Each row was made from one walk, in order. Every step used is in the known rows, and no mark comes twice. Write each row's walk.
Each row is shifted at random along 5 fixed directions that mean nothing.
Known rows
H L Z V W B A D: -35; -135; -117; 122; -54; 220; -159; -105; 161; -334; -91; 261; 423; 57; 414; 58; 31; 1; 99; -147; 237; -59; -113; -334; 110; -158; 154; -140; 124; -150; -52; -70; 276; 153; 6; 63; 92; 91; 19; 120; 302; -37; 172; -307; 5; 334; -56; -8
W V P Z D H L: 36; -227; -107; -116; -190; 66; 39; -228; 79; 49; -130; 206; 174; 6; -38; -73; 6; 299; -130; 78; 124; 17; 139; 92; 83; 171; 123; 37; 303; -69; -106; 114; 18; 422; 96; 185; -321; 320; -2; 102; 191; -87; -59; 34; 84; 5; -27; 65
V P Z D L: 167; -455; -68; 106; -358; 79; 189; -1; 357; -276; -368; 113; -57; 83; 175; -7; -248; 142; -231; 233; 336; -219; 183; 295; 204; 339; 161; 71; 456; -368; 29; -208; -57; 917; 477; 415; -181; 311; -259; -87; 312; -185; -11; -286; -206; 453; 6; -47
Z D H B: -219; -192; -198; 250; -41; 473; -180; -37; 312; -416; 34; 109; 512; 85; 517; -54; -58; 100; 243; -196; 188; -31; -80; -458; 12; -175; 75; -118; 212; -137; 162; -112; 360; 14; 50; -7; 117; 46; -28; 97; 131; -9; 118; -409; 59; 277; -230; -105
L Z V W B: 159; 100; -71; 87; 78; -116; -208; 271; 20; -133; -8; -60; 62; -8; 26; 183; 122; -295; 135; -73; -149; -110; -107; 90; -43; -187; -110; 126; 37; 50; 128; 86; -127; 165; 122; 92; 118; -85; -102; -112; -142; 55; 143; -59; -84; 95; 0; -19
V W B A: -44; 176; -10; 2; 136; 14; 27; -112; -129; -39; -134; 28; 213; 118; 7; 143; 111; -209; 118; -150; 80; 5; 20; -270; -90; -229; 90; -229; -255; -47; -42; -79; 163; -50; -126; -56; 223; -27; 192; 34; 139; 30; 105; -137; -14; 42; -109; -26
B Z D H L V P: 168; -154; -19; -25; -166; 57; 33; 1; 30; -73; -23; 288; 254; -163; 172; 117; 96; 119; 24; 33; 137; -20; -36; 127; 98; 98; 119; 95; 427; -233; -28; 97; 131; 291; 95; 181; -187; 85; 104; -30; 139; -6; -51; -30; -5; 114; 20; -29
Z L V W P: 240; 79; -9; -197; 408; -354; 231; -47; -113; 153; 290; 37; -261; -14; 94; 209; 17; 0; 82; -112; 25; 37; -220; 34; 114; -69; 361; -19; -119; -136; -169; 263; -312; 29; -163; -149; -108; 129; -131; -103; -118; -29; -66; 369; 4; -104; -101; -107
Z D H B A W V: -314; 89; -388; 8; -272; 272; -497; -126; -222; 35; 173; 309; 270; -156; -90; -187; 76; 48; -126; -40; -129; 261; -99; -157; 38; 112; -66; 133; 276; 292; -44; 313; -194; -22; -77; -62; -269; 265; -302; 175; 111; 15; 233; -4; 158; -130; 151; 158
D L V P: 116; -112; -59; -30; 185; -117; 124; -88; 96; -17; 263; 267; 186; -11; 188; 37; 127; 242; 116; -60; 89; 54; -115; -78; 40; -182; 210; 18; 135; -154; -57; 188; 52; 10; -93; -129; -133; 90; 48; 6; -10; -6; -25; 133; 188; -43; -149; 42
L V Z D H B A W P: 44; 260; -101; -5; -186; -56; -377; 235; -327; 87; -9; 133; 382; -303; -312; 215; 398; -559; 194; -110; -256; 43; -266; 133; -164; -344; -351; 140; 194; 201; 219; 274; -26; -83; -24; 153; 29; -216; 83; -107; -209; 108; 208; -108; -80; -46; 168; 52
H L Z V W B A: 130; 134; -47; -51; 9; -112; -85; -5; -241; 138; 11; 116; 57; -91; -61; 134; 204; -56; 12; -23; -54; 94; -52; 66; 33; 42; 27; 59; 45; 32; -89; 167; -65; 35; -83; -24; -32; 56; 94; 14; 86; 72; 5; 120; -6; -66; 31; 41
H B W V P: -78; 294; -38; -92; 232; -76; -98; -147; -81; -33; 118; 194; 433; 82; 5; 94; 210; -78; 286; -247; -68; 81; -101; -481; -120; -452; -22; -145; -388; 138; -122; 54; 223; -369; -220; -300; 242; -150; 261; 94; -35; 145; 129; -51; 188; -48; -49; 14
P Z D L V W B A: 220; 263; -161; -36; 261; -187; -243; 193; -205; 184; 131; 61; -218; -185; 86; 278; 166; -225; 134; -139; -167; 20; -249; 123; 72; -68; 296; 66; 19; 54; 4; 446; -352; -7; -124; 2; -121; 134; -73; -233; -139; 27; 102; 343; -165; -45; -151; -55
B H D Z: -47; 26; 77; 175; -170; 152; -148; 222; -15; -197; -140; -47; 213; -172; 185; 60; -12; -388; 141; -18; -15; -170; -162; 48; -50; -114; -50; -6; 160; -111; 132; -115; 209; 24; 111; 248; 158; -202; 104; -115; 24; 39; 122; -227; -189; 197; 88; -140
P V W B: -77; 91; -104; -35; 14; -74; -131; -104; -83; 92; -51; 4; 87; 181; -129; -35; 79; 6; -36; -62; -103; 30; 113; -111; -87; -143; -32; -20; -130; 206; -20; 88; -120; 91; -34; -65; 1; 139; 32; 84; 30; -24; 63; 78; 89; -114; -90; 129
V L Z D H B: 144; -174; -129; -37; 0; -8; 136; -107; -49; 172; 232; 163; 96; -156; 92; 55; 156; 226; 96; 13; 170; 121; -109; 98; 131; 65; 174; 5; 363; -199; 46; 234; 17; 83; -66; -9; -267; 166; 11; -24; 80; -18; -185; 143; 56; -112; -212; 20
V Z D H: 140; 119; -133; -126; 7; -109; -239; 123; -115; 183; 91; 114; 126; -273; -277; 201; 285; -185; 145; -57; -156; 62; -152; 251; -56; -191; -51; 161; 250; 84; 180; 341; -183; 63; -35; 131; -234; 41; 5; -176; -224; 2; -9; 184; -21; -132; -72; 51
B W A V L Z D: 55; -45; -179; -88; -27; -30; -250; 2; 52; 6; 141; 221; -21; -108; 87; -59; -29; 6; -97; 105; 30; 30; -126; 98; 250; 67; 144; 84; 222; -58; -121; 253; -240; 283; 61; 88; -277; 232; -299; -52; 145; -32; 145; 86; -3; 88; 106; 53
W P V L Z: 296; -14; 159; -172; 188; -321; 194; -4; 11; 244; -13; -28; -33; 48; -37; 132; 72; 34; 34; 38; 32; -121; 38; 142; 45; -138; 53; -78; -110; -71; -102; 91; 56; 41; -33; 58; -55; -58; 181; -89; -49; -6; -121; 208; -11; -34; -24; -13
A Z D V W: 91; -173; -98; 12; -89; 1; -61; 72; 122; -323; -169; 397; 383; -43; 210; 228; 84; -247; 95; -174; 238; -119; -135; -81; 65; -364; 31; -81; 212; -147; 68; -27; 47; 301; 116; 206; 87; 69; -27; -71; 167; -120; 115; -255; -141; 364; -33; 59
A V L Z D: 244; -269; 103; -145; -289; -82; 129; -41; -13; 119; -256; 281; 350; -1; -259; 95; 238; -78; -85; 192; 268; -56; 195; 353; 78; -69; -318; 12; 327; -223; 27; -42; 230; 414; 139; 302; -98; -23; 249; -24; 288; -32; -166; -207; 0; 162; 151; 130
V P Z D H L: 110; -24; -49; -121; 50; -26; 68; -114; 2; 78; -13; 173; 131; -108; -59; 164; 156; 86; 157; -119; 73; 50; -42; 46; -17; -100; 184; 15; 137; -85; 40; 170; 12; 110; -46; 29; -162; 135; 162; -60; -23; -36; -139; 107; 5; -33; -221; -21
P Z L V W B: 151; 114; -34; -300; 376; -216; 156; -331; -268; 532; 177; 215; 128; 68; -166; 146; 403; 365; 138; -110; -2; 290; 194; -78; -8; -140; 130; -85; -207; 50; -193; 374; -1; -193; -377; -402; -138; 226; 340; 79; 77; 79; -280; 437; 276; -316; -276; 131
P Z V W: 163; 186; -284; -27; 176; -252; -393; 311; 46; -72; 157; -27; -581; -160; 90; 137; -141; -115; 2; -161; -304; -39; -343; 191; 127; 71; 304; 296; 47; 278; 42; 450; -798; 198; 123; 34; -235; 273; -584; -242; -360; -103; 193; 362; -221; 33; -76; -15
W P Z D L V: 93; -140; -25; -18; 225; 106; -84; -44; 303; -10; 98; 190; 391; 68; 370; 60; 87; 291; 169; -72; 61; -35; 51; -214; 77; -175; 116; -55; 75; -118; -71; 130; 277; -7; -56; -71; -36; 71; 141; 11; 40; 50; -17; 23; 152; 158; -144; -52
H L Z V: 201; 76; 59; -42; -188; -152; -202; 243; -181; 191; 22; 43; 31; -215; -280; 79; 265; -150; -5; 119; -230; 34; -44; 414; -31; 61; -369; 319; 238; 140; 77; 173; -94; 6; 68; 107; -78; -167; 125; -81; -137; 120; -85; 106; -12; -88; 221; 66
A W B D H L Z: -143; -57; -117; 107; -86; 179; -18; -146; -115; -102; 250; 97; -9; -241; 267; -90; -77; 36; 39; 2; 69; 75; -209; -61; 82; 171; 339; 54; 274; -160; -59; 71; -54; 31; -9; -71; -123; 127; -220; 74; 150; -11; 72; 49; -3; -77; -26; -61
V W A H B Z D L: 36; -16; -79; -162; -57; -46; 214; -296; -328; 187; -66; 336; 226; -119; -128; 200; 214; -65; -13; -62; 329; 162; -44; -94; 109; -13; 166; -231; 80; -205; -131; 49; 91; 68; -182; -15; -97; 164; 159; 57; 329; -67; -121; -19; -3; -5; -55; 48
B A D V P: -8; 153; -118; 6; -407; -113; -434; 212; -165; -52; -178; 293; 250; -219; -452; 32; 252; -476; -94; 60; -214; -18; -182; 278; -101; -230; -337; 233; 258; 223; 151; 212; -172; 186; 132; 298; -113; -80; -35; -98; -99; 7; 283; -123; -36; 27; 305; 211
P Z V W A D L: 140; -95; -67; -130; 29; -100; 85; -136; -112; 22; -241; 307; 146; 30; -42; 216; 151; -135; -9; -135; 292; 2; -6; -5; 108; -203; 105; -200; -7; -100; -87; 71; 4; 203; -90; 89; -57; 196; 92; -26; 241; -136; -35; -66; -75; 203; -60; 51
V Z D H B W: 34; -240; -100; 64; -253; 157; 241; -135; -36; -199; -211; 142; 124; -54; 251; 88; -101; 20; -6; 4; 393; 0; -4; -37; 176; 177; 199; -135; 288; -324; 16; -162; 112; 412; 156; 155; -33; 205; -98; -3; 362; -98; -40; -284; -209; 292; -59; -100
D H L V W B Z: 0; -247; 89; 127; -163; 206; 269; -161; 0; -246; -181; 140; 429; 61; 367; 33; 50; 44; 79; -13; 327; -66; 85; -184; -2; -15; 95; -175; 216; -366; -58; -259; 448; 245; 81; 92; 172; -8; 272; 130; 395; -14; -40; -344; 6; 182; -72; -60
H L Z D V P: 165; -149; -76; 132; -219; -51; -169; 250; 186; -209; 43; 165; 103; -173; 148; 21; 41; -93; 30; 90; -66; -141; -211; 283; 75; -25; -8; 269; 469; -111; 128; 136; -118; 389; 271; 289; -137; 20; -128; -129; -61; -7; 110; -44; -89; 159; 51; 26
A D H B Z: -30; -166; -76; 60; -113; 182; 152; -161; -54; -186; -41; 244; 82; -198; 402; 102; -94; 96; 52; -142; 353; 15; -195; -243; 193; 97; 370; -217; 175; -224; -82; -42; 159; -25; -52; 2; -41; 146; -79; 40; 247; -111; -15; -109; -143; 180; -92; -68
P Z L V W B H D: 1; -27; 44; 96; -27; 150; -56; 35; -3; -77; -204; -142; 151; 106; 211; 48; 13; -198; 145; -21; 48; -136; 55; -3; -18; -25; 41; -49; 36; -161; 59; -61; 184; 259; 91; 147; 142; -12; 165; -40; 171; 25; 35; -203; -104; 201; -72; -157
A D V L: -12; -232; -51; -22; -221; 26; -77; -96; 136; -145; -72; 344; 442; 4; -34; -53; 153; -71; 28; 16; 203; -36; -86; -24; 33; -312; -121; -47; 256; -111; 46; 17; 183; 208; 59; 158; -74; 18; 119; 36; 175; -88; 38; -232; 110; 150; 31; 155
B W V L Z: 165; -172; 2; -114; 33; -136; 247; -167; 28; 49; 81; 120; -145; 24; 218; -74; -160; 258; -165; 175; 228; -12; 38; 73; 259; 252; 280; -59; 86; -247; -283; 23; -48; 278; 60; 22; -189; 193; -163; 23; 287; -45; -37; 109; 11; 64; 90; -19
W V L Z D H B A: 24; 99; -250; -65; -102; 40; -434; 17; -139; 292; 257; 228; 284; -230; -135; -72; 291; 90; 14; 74; -203; 167; -114; 108; 42; 19; -99; 181; 356; 168; 6; 469; -59; -56; -97; 45; -352; 107; -16; 9; -37; 103; 86; 196; 191; -230; 48; 141
P Z V W B H: 224; 389; 25; -96; -2; -327; -202; 354; -362; 125; -319; -291; -361; -134; -481; 344; 97; -767; 65; -29; -279; -142; -99; 445; -116; -14; -148; 175; -137; 141; 154; 126; -404; 235; 152; 268; 99; -150; -76; -293; -261; 37; 107; 58; -353; 9; 162; -126
A W P V L Z D H: 69; -12; -99; -33; 186; -5; -199; 91; 197; -138; 163; 145; 310; -23; 173; 147; 62; -173; 249; -180; 17; -106; -177; -97; -15; -439; 59; 13; 91; -46; 108; 155; 12; 73; 33; 43; -28; -42; -84; -122; -123; -40; 99; -58; 29; 144; -109; -65
A D L V W: 76; 89; -55; 8; -102; -193; -217; 183; -170; 1; 148; 230; 243; -157; -248; 131; 351; -483; 128; -68; -118; 0; -304; 192; -140; -441; -259; 174; 210; 68; 198; 212; -140; -16; -22; 94; 13; -188; 87; -126; -153; 5; 102; -37; 40; -54; 69; 121
A B Z L: -9; -42; -190; 129; -89; 177; -383; 191; 289; -332; 67; 114; -35; -188; 349; 71; -142; -69; 79; -10; 4; -111; -177; -59; 148; 88; 183; 184; 217; -85; 32; -23; -182; 274; 262; 35; -20; 82; -436; -122; -12; -48; 189; -167; -122; 378; 47; -93

Write each row's walk
154; 3; 32; -79; -132; -192; 381; -139; -333; 12; -419; 80; -324; -11; -15; 175; -140; -166; -165; -60; 280; -77; 0; 58; 142; 195; 256; -256; -182; -82; -215; -83; -99; 236; 35; 145; 43; 160; -75; 1; 277; -132; 41; -72; -353; 189; 99; -33
H B A W V P Z
-198; -193; -281; 197; -250; 181; -281; 11; 124; -316; 108; 124; 25; -28; 261; -279; -210; -102; -206; 122; 38; -68; -232; 19; 122; 132; 192; 132; 467; -116; 28; 107; -209; 437; 203; 259; -272; 227; -501; 66; 166; -137; 371; -192; 36; 145; 136; 23
B D L V W A H
-73; -76; -174; 77; -25; 267; -140; -141; -7; -45; -36; 164; 297; 26; 307; -16; 93; 170; 75; -108; 86; 80; 23; -197; 35; 17; 212; -65; 221; -72; -12; 163; 148; 134; -62; 21; -100; 246; 94; 100; 236; -6; 59; -61; 51; 55; -208; -3
P Z D H L V W B A
136; 124; -86; 46; 198; -62; -106; 69; -83; -44; 199; 324; 296; -128; 361; 229; 241; -154; 343; -223; 39; 13; -267; -164; 24; -359; 152; -24; 55; -122; -10; 206; 94; -200; -151; -154; 125; -68; 159; -107; 26; 86; 51; 24; 2; 139; -146; -68
H B D Z L V W
158; 299; -32; -122; -130; -286; -299; 279; -330; 204; -64; -82; -259; -273; -421; 188; 156; -579; -46; -2; -339; -39; -322; 418; -63; -2; -116; 253; 124; 217; 117; 356; -441; 115; 53; 305; -160; -94; -106; -191; -290; 5; 153; 175; -225; -106; 220; -12
B A H L V W P Z D
0; 31; -121; -58; -333; -99; -214; -56; -378; 349; 58; 175; 165; -304; -372; -104; 335; -129; -106; 184; -140; 139; -149; 290; 4; 52; -182; 140; 388; 106; 34; 344; -44; 19; -75; 157; -339; 33; 59; 60; 35; 31; 81; 117; 95; -248; 200; 198
W A H B D L V Z
-136; 12; -168; -24; -179; 69; -134; -110; -299; -5; -47; 194; 259; -70; -146; 65; 153; -305; -17; -75; 143; 99; -124; -39; 13; -94; 26; -54; 156; -41; -4; 46; -38; 194; -78; 82; -68; 139; -20; 77; 221; -67; 83; -141; 11; 35; 73; 37
Z V W A B H D L
-51; -88; -140; 27; -140; 48; -50; -171; -79; 66; -28; 203; 163; -78; 51; -114; 92; 121; -41; 35; 60; 48; -69; -47; 67; 41; 142; -36; 212; -37; -50; 203; 108; 76; -40; 55; -232; 159; 0; 114; 148; -28; 113; -20; 90; -13; -7; 82
W A H B D L V P Z
-15; -103; 10; 54; -70; 64; 103; -9; -97; -167; -168; 110; 286; -48; 80; 139; 111; -402; 112; -111; 253; -82; -165; -32; -3; -302; 22; -207; 96; -225; 73; -108; 160; 183; -12; 202; 98; -26; 115; -44; 205; -94; 28; -289; -124; 224; -41; -71
V W A H D Z L
-53; 9; -22; 157; -113; 144; -264; 148; 76; -200; -55; 117; 486; -102; 122; 94; 228; -306; 319; -139; -38; -121; -167; -94; -166; -417; -95; 54; 157; -41; 231; 14; 303; 8; 70; 109; 149; -207; 213; -53; -57; 41; 153; -303; 7; 196; -63; -25
A B H D L V P Z
116; 274; -69; -277; -226; -309; -147; 9; -535; 378; -81; 88; -21; -283; -653; 181; 301; -427; -61; 50; -154; 134; -149; 312; -8; -11; -263; 107; 44; 226; 9; 276; -261; 23; -69; 143; -181; -47; 22; -61; -74; 40; 7; 152; -103; -202; 283; 110
A H B W V Z D
38; 62; -118; -67; 102; -7; 7; -105; -245; 55; -28; 297; 345; -80; 15; 205; 245; -142; 101; -157; 165; 118; -88; -131; 33; -249; 126; -174; 51; -107; -3; 200; 148; -43; -204; 11; -46; 85; 110; 25; 181; -1; 50; -17; 26; 2; -83; 65
L Z D V W B A H
218; -134; 119; 27; -61; -71; 316; 2; -64; -104; -206; 2; 68; -86; 160; 198; -26; -213; 83; 73; 265; -179; -65; 185; 113; 80; 242; -97; 211; -465; -16; -114; 221; 387; 127; 297; 21; -18; 122; -85; 209; -8; -37; -111; -210; 182; 5; -179
W B H L Z D V P
91; 12; -19; -90; -243; -150; -1; 45; -153; 122; -125; -41; -82; -136; -378; 95; 87; -283; -81; 85; -102; -23; -58; 375; -72; 89; -77; 195; 254; 9; 94; 95; -315; 418; 185; 266; -143; 83; -55; -107; -74; -51; -45; 56; -131; -92; 56; -3
V W P Z D H L
123; 190; -114; -77; 141; -241; -118; 88; -235; -94; 117; 93; -171; -318; 45; 322; 42; -503; 197; -222; 7; -47; -532; 39; 90; -174; 381; 5; 54; -91; -14; 227; -337; 42; -83; 79; -54; 49; -211; -170; -123; -71; 125; 188; -233; 32; -25; -131
A D Z V W B H L
83; -31; -181; -12; -257; -9; 67; -31; -352; 87; -156; 251; -75; -174; -74; 122; 90; -43; -101; -54; 114; 128; -47; 196; 93; 190; 101; 34; 285; 2; 29; 245; -188; 233; 19; 110; -222; 248; -131; -19; 156; -69; 15; 4; -180; 34; 19; 62
L V P Z D H B A W
-21; -129; -140; -15; -265; 34; -40; -128; -141; 65; -22; 252; 241; -173; -90; -38; 134; -14; -83; 126; 111; 63; -42; 148; 93; 88; 89; 50; 395; -174; -25; 126; 49; 323; 41; 182; -271; 191; -68; 101; 217; -27; 69; -33; 55; -8; 89; 104
W A B H L Z D V P
72; -220; -64; 51; -24; 75; 133; -65; 11; -159; 52; 216; 134; -37; 389; 64; -83; 85; 14; -28; 301; -12; -101; 5; 184; 101; 303; -17; 300; -325; -65; 5; 63; 296; 43; 91; -94; 186; -78; -18; 292; -77; -40; -69; -45; 210; -47; -103
B H D L Z V W
57; -163; -95; 109; -177; 50; -100; 39; 32; -123; -70; 200; 171; -115; 222; -30; 32; -154; -20; 92; 176; -127; -122; 70; 145; -72; 126; -71; 296; -214; -18; 39; 118; 258; 102; 235; -101; 60; -93; -6; 232; -60; 183; -173; -70; 210; 75; 51
W A B D V L Z
-14; 217; -59; -96; -56; -133; -138; -7; -329; 127; 29; 45; 97; -142; -295; 129; 199; -432; 103; -27; -108; 59; -188; 136; -75; -109; 11; 89; 95; -24; 41; 173; -165; 112; -54; 94; -26; -8; 106; -64; -15; 46; 38; 102; -34; -168; 32; -14
Z D V W B H L
158; -259; 45; 1; 84; -63; 317; -103; 45; -76; 74; 215; 197; 21; 433; 104; 10; 148; 45; -55; 277; -48; -100; -73; 163; -82; 284; -152; 164; -315; -166; 17; 110; 237; -37; 23; -20; 169; 66; 14; 238; -58; -90; 35; -14; 161; -97; -71
H D Z L V W P
-79; 318; -60; -160; 16; -275; -356; 70; -376; 342; 457; 157; 369; -261; -586; 36; 550; -370; 169; -99; -453; 223; -385; 102; -284; -514; -347; 270; 95; 369; 148; 495; -213; -361; -265; -114; -130; -218; 212; -6; -405; 125; 54; 302; 310; -531; 90; 208
A H D L V W P
